Here is a tiny trained network, its code and every weight. The questions are about switching its units off for an input and a target symbol, where a switched-off unit gives its printed mean instead of its output.

import numpy as np


def w(rows, s, z=0):
    codes = np.array(rows[::2]) - 128.0
    scale = np.full(codes.shape[1], s)
    scale[-1] = z or s
    return codes * scale


def softmax(a):
    e = np.exp(a - a.max(-1, keepdims=True))
    return e / e.sum(-1, keepdims=True)


def log_softmax(a):
    a = a - a.max(-1, keepdims=True)
    return a - np.log(np.exp(a).sum(-1, keepdims=True))


def net(x, mask):
    ids = ['ΔΠΦαβζηλμσψ'.index(c) for c in x.split()]
    T = len(ids)
    res = E[ids] + P[:T]
    u = 0
    for l in range(3):
        r = res
        for j in range(2):
            rows = slice(4 * j, 4 * j + 4)
            q, k, v = (r @ M[l][rows].T for M in (Q, K, V))
            z = softmax(np.where(np.tri(T) > 0, q @ k.T / 4**0.5, -1e9)) @ v
            o = O[l][rows]
            res = res + np.where(mask[u + j], z, o[:, -1]) @ o[:, :-1]
        u += 2
    return log_softmax(res[-1] @ U[:, :-1].T + U[:, -1])


Q, K, V, O = {}, {}, {}, {}
E = w([
[101,148,166],'Δ',
[192,120,152],'Π',
[117,122,183],'Φ',
[166,30,141],'α',
[5,47,36],'β',
[227,82,230],'ζ',
[76,114,242],'η',
[67,115,165],'λ',
[219,106,193],'μ',
[31,115,108],'σ',
[190,86,153],'ψ',
],0.014)
P = w([
[89,255,112],'0',
[99,102,111],'1',
[103,105,140],'2',
[105,103,161],'3',
[107,104,163],'4',
[107,97,165],'5',
[125,90,158],'6',
[121,88,155],'7',
[122,75,144],'8',
[121,77,125],'9',
[118,77,107],'10',
[112,86,77],'11',
[112,89,65],'12',
],0.0093)
Q[0] = w([
[176,86,135],'0.h0',
[108,113,105],'0.h0',
[112,126,127],'0.h0',
[98,208,108],'0.h0',
[250,89,60],'0.h1',
[202,118,70],'0.h1',
[109,137,139],'0.h1',
[155,105,113],'0.h1',
],0.017)
K[0] = w([
[100,141,103],'0.h0',
[133,145,118],'0.h0',
[123,135,133],'0.h0',
[198,87,140],'0.h0',
[93,2,107],'0.h1',
[123,56,91],'0.h1',
[132,147,129],'0.h1',
[122,93,146],'0.h1',
],0.02)
V[0] = w([
[61,51,122],'0.h0',
[147,2,146],'0.h0',
[210,216,90],'0.h0',
[106,130,196],'0.h0',
[129,119,76],'0.h1',
[196,215,71],'0.h1',
[125,111,65],'0.h1',
[150,167,160],'0.h1',
],0.0091)
O[0] = w([
[118,135,45,239],'0.h0',
[211,64,94,152],'0.h0',
[82,92,182,2],'0.h0',
[207,182,183,141],'0.h0',
[120,137,166,111],'0.h1',
[122,2,213,69],'0.h1',
[122,144,180,110],'0.h1',
[131,78,117,125],'0.h1',
],0.0089,0.0082)
Q[1] = w([
[97,129,153],'1.h0',
[76,24,51],'1.h0',
[188,148,144],'1.h0',
[150,244,125],'1.h0',
[164,63,174],'1.h1',
[137,199,150],'1.h1',
[2,227,170],'1.h1',
[136,209,73],'1.h1',
],0.0094)
K[1] = w([
[119,100,131],'1.h0',
[2,91,100],'1.h0',
[190,152,167],'1.h0',
[193,215,53],'1.h0',
[161,132,146],'1.h1',
[112,192,104],'1.h1',
[132,162,58],'1.h1',
[79,149,118],'1.h1',
],0.011)
V[1] = w([
[130,120,185],'1.h0',
[152,142,176],'1.h0',
[161,168,83],'1.h0',
[168,164,127],'1.h0',
[225,177,9],'1.h1',
[64,208,68],'1.h1',
[154,182,147],'1.h1',
[202,176,82],'1.h1',
],0.011)
O[1] = w([
[128,103,9,49],'1.h0',
[95,64,14,50],'1.h0',
[64,83,217,173],'1.h0',
[66,58,132,108],'1.h0',
[58,2,16,146],'1.h1',
[170,29,243,247],'1.h1',
[2,103,165,100],'1.h1',
[14,58,77,108],'1.h1',
],0.0058,0.012)
Q[2] = w([
[139,96,125],'2.h0',
[155,116,170],'2.h0',
[144,205,97],'2.h0',
[101,139,75],'2.h0',
[162,116,154],'2.h1',
[98,106,152],'2.h1',
[102,248,155],'2.h1',
[86,148,203],'2.h1',
],0.016)
K[2] = w([
[159,162,93],'2.h0',
[164,150,158],'2.h0',
[39,201,151],'2.h0',
[84,128,86],'2.h0',
[126,189,93],'2.h1',
[72,138,178],'2.h1',
[92,67,56],'2.h1',
[11,157,154],'2.h1',
],0.012)
V[2] = w([
[151,158,234],'2.h0',
[54,128,53],'2.h0',
[117,110,63],'2.h0',
[37,181,210],'2.h0',
[79,224,119],'2.h1',
[133,209,87],'2.h1',
[2,147,174],'2.h1',
[82,154,138],'2.h1',
],0.008)
O[2] = w([
[2,109,107,249],'2.h0',
[246,103,152,31],'2.h0',
[185,140,142,54],'2.h0',
[136,27,129,199],'2.h0',
[204,245,109,128],'2.h1',
[163,224,75,105],'2.h1',
[217,138,205,154],'2.h1',
[171,155,146,135],'2.h1',
],0.0078,0.013)
U = w([
[78,160,174,255],'Δ',
[50,116,94,107],'Π',
[95,150,159,47],'Φ',
[142,160,111,65],'α',
[164,149,183,89],'β',
[102,184,121,51],'ζ',
[95,56,145,23],'η',
[144,47,2,168],'λ',
[98,158,117,53],'μ',
[71,175,117,20],'σ',
[75,131,115,238],'ψ',
],0.0074,0.009)

Each question gives the input, a string of symbols that net reads in full, and the target symbol t.
The units are the heads (4 rows each of Q, K, V and O). Each row of codes is followed by its name. A weight is (code - 128) times the scale printed after its matrix; where a second scale follows, it is the last column's (O and U).
mask holds one flag per head, layer by layer. A switched-off head (its flag False) gives its mean, the last column of its rows in O, instead of its output. The means were averaged over made-up inputs and are rounded, as every weight is.
A unit's drop is (log p(t) with every unit on - log p(t) with that unit switched off) / (log p(t) with every unit on - log p(t) with every unit switched off).
The circuit of an input: a set's keep is (log p(t) with only the set's units on - log p(t) with every unit switched off) / (log p(t) with every unit on - log p(t) with every unit switched off). Starting from all 6 units, units are removed one at a time, each time the one whose removal leaves the highest keep (on an exact tie, the one counted first), for as long as the keep stays at least 0.8.
circuit, biggest first: the units of the circuit, biggest drop first
which heads matter: for each layer, one digit per head in row order, 1 if its drop is at least 0.15 and else 0, layers parted by /
input β β Δ Φ β σ Π Φ Π η α, target η: circuit, biggest first	(1.h1 1.h0 2.h1 0.h0)
input η μ Δ σ α λ α Δ β σ Φ, target β: circuit, biggest first	(2.h0 1.h1 2.h1)
input Δ Δ β ζ Δ η η, target Π: which heads matter	11 / 01 / 10
input β Δ Φ ψ β ψ, target η: which heads matter	00 / 01 / 01
input Δ β μ Φ β β σ β Δ Δ, target Π: circuit, biggest first	(0.h1 0.h0 2.h0 1.h1)
input Δ β λ Φ β σ β β Φ β μ, target Π: circuit, biggest first	(2.h0 0.h1 1.h1 0.h0)
input β α β σ β σ, target η: circuit, biggest first	(1.h1 2.h1)
input η Δ σ μ β Δ Φ Φ Δ ψ, target β: which heads matter	10 / 11 / 11
input Δ α α Φ η β α α, target Π: which heads matter	10 / 01 / 10
input α β β μ Δ β η Δ Δ ψ Φ Φ α, target λ: circuit, biggest first	(0.h0)
input β σ μ α Φ Φ Δ ζ α β ψ, target η: circuit, biggest first	(1.h1 2.h1 1.h0 0.h1)
input β Φ β Δ β μ Δ λ, target η: which heads matter	00 / 11 / 01
input α ψ β β β Δ β σ β μ β Φ β, target λ: which heads matter	10 / 01 / 11
input β β β Φ β β β ψ Δ β, target λ: circuit, biggest first	(1.h1)
input η Π α β σ Δ Δ β β η, target β: which heads matter	10 / 01 / 11
input Δ α Φ μ β Π β β Φ Π ψ Φ, target Π: circuit, biggest first	(0.h0 2.h0 1.h1)
input η Φ β β Φ ψ β Δ β μ, target β: which heads matter	11 / 11 / 11
input β μ Φ Δ Φ β ψ β β β Π, target η: which heads matter	01 / 11 / 01
input α ζ Π η Π, target λ: circuit, biggest first	(1.h0 1.h1 2.h0)
input η Δ ψ α β β Δ, target β: circuit, biggest first	(1.h1 2.h0 2.h1)
input β η η β ζ Φ Π, target η: which heads matter	00 / 11 / 01
